Below are the code and all the weights of a small trained network. Each question names an input and a class and asks about switching units off, where a switched-off unit gives its printed mean instead of its output.

import numpy as np


def w(rows, s, z=0):
    codes = np.array(rows[::2]) - 128.0
    scale = np.full(codes.shape[1], s)
    scale[-1] = z or s
    return codes * scale


def f(y):
    return np.maximum(y, 0)


def log_softmax(a):
    a = a - a.max(-1, keepdims=True)
    return a - np.log(np.exp(a).sum(-1, keepdims=True))


def net(x, mask):
    res = np.array(x, float).reshape(1, 6) / 4 @ E
    y = f(res @ A[0][:, :-1].T + A[0][:, -1])
    res = res + np.where(mask, y, B[0][:, -1]) @ B[0][:, :-1]
    return log_softmax(res[-1] @ U[:, :-1].T + U[:, -1])


A, B = {}, {}
E = w([
[148,128,122,150,179],'x0',
[50,254,151,19,244],'x1',
[91,130,124,109,80],'x2',
[106,4,207,27,192],'x3',
[60,129,131,113,54],'x4',
[132,125,134,135,139],'x5',
],0.0057)
A[0] = w([
[134,233,92,163,83,31],'neuron 1',
[153,41,88,214,58,102],'neuron 2',
[161,254,61,223,102,43],'neuron 3',
[149,41,172,23,173,218],'neuron 4',
[173,114,93,152,218,254],'neuron 5',
[210,199,125,144,74,204],'neuron 6',
[59,133,129,85,48,165],'neuron 7',
[215,34,78,211,22,99],'neuron 8',
[95,215,108,76,165,62],'neuron 9',
[171,224,112,187,80,40],'neuron 10',
[56,229,112,27,178,92],'neuron 11',
],0.0073,0.0049)
B[0] = w([
[35,16,202,114,188,173],'neuron 1',
[143,151,77,30,230,222],'neuron 2',
[38,6,186,212,142,210],'neuron 3',
[3,56,112,235,51,226],'neuron 4',
[62,193,27,187,39,221],'neuron 5',
[57,123,55,230,136,214],'neuron 6',
[100,212,1,159,51,179],'neuron 7',
[132,127,63,11,243,254],'neuron 8',
[242,63,73,88,219,180],'neuron 9',
[17,43,204,218,159,178],'neuron 10',
[169,51,49,97,221,220],'neuron 11',
],0.0063,0.0075)
U = w([
[49,12,198,197,123,67],'0',
[193,107,86,47,241,72],'1',
[117,159,79,171,84,252],'2',
[117,149,87,176,92,225],'3',
[119,157,90,160,101,216],'4',
[127,146,113,167,123,224],'5',
[242,183,223,100,42,4],'6',
[224,254,217,43,32,2],'7',
],0.0069,0.0051)

Each question gives the input, the list of numbers given to net, and the class t.
The units are the neurons (one row each of A and B). Each row of codes is followed by its name. A weight is (code - 128) times the scale printed after its matrix; where a second scale follows, it is the last column's (A, B and U).
mask holds one flag per neuron, in row order. A switched-off neuron (its flag False) gives its mean, the last column of its row in B, instead of its output. The means were averaged over made-up inputs and are rounded, as every weight is.
A unit's drop is (log p(t) with every unit on - log p(t) with that unit switched off) / (log p(t) with every unit on - log p(t) with every unit switched off).
The circuit of an input: a set's keep is (log p(t) with only the set's units on - log p(t) with every unit switched off) / (log p(t) with every unit on - log p(t) with every unit switched off). Starting from all 11 units, units are removed one at a time, each time the one whose removal leaves the highest keep (on an exact tie, the one counted first), for as long as the keep stays at least 0.8.
circuit, biggest first: the units of the circuit, biggest drop first
unit that matters most: the unit with the biggest drop
top k neurons: the k neurons with the biggest drops, biggest first
drop when u is switched off: that unit's drop, to one decimal
input [-8,-4,4,5,8,0], class 2: unit that matters most : neuron 7
input [4,7,0,-5,7,1], class 1: top 2 neurons : [neuron 11; neuron 9]
input [-2,-1,-3,-6,-4,5], class 0: top 4 neurons : [neuron 3; neuron 10; neuron 1; neuron 7]
input [5,-1,-3,-8,5,-1], class 0: circuit, biggest first : [neuron 3; neuron 10]
input [-8,3,6,-8,8,-6], class 0: circuit, biggest first : [neuron 1; neuron 3]
input [-4,7,7,-8,2,6], class 0: circuit, biggest first : [neuron 3; neuron 1]
input [-2,6,0,-5,4,4], class 1: top 3 neurons : [neuron 11; neuron 9; neuron 4]
input [7,4,-2,5,0,5], class 3: circuit, biggest first : [neuron 3; neuron 5; neuron 4]
input [3,-5,-1,7,-8,4], class 2: circuit, biggest first : [neuron 5; neuron 3]
input [-2,8,1,1,6,-7], class 1: top 3 neurons : [neuron 11; neuron 9; neuron 5]
input [5,-6,1,-5,6,5], class 1: top 4 neurons : [neuron 8; neuron 2; neuron 4; neuron 5]
input [8,8,-3,-2,7,-3], class 1: top 3 neurons : [neuron 11; neuron 9; neuron 4]
input [-8,8,-3,1,3,-6], class 1: top 3 neurons : [neuron 11; neuron 9; neuron 5]
input [-3,8,8,1,3,0], class 1: circuit, biggest first : [neuron 11]
input [-2,1,-6,4,-7,-2], class 2: top 2 neurons : [neuron 5; neuron 3]
input [3,0,5,-8,0,7], class 0: drop when neuron 1 is switched off : 0.1
input [-8,8,5,-1,5,7], class 1: drop when neuron 5 is switched off : 0.2
input [5,-6,-6,3,3,-2], class 1: drop when neuron 3 is switched off : 0.1
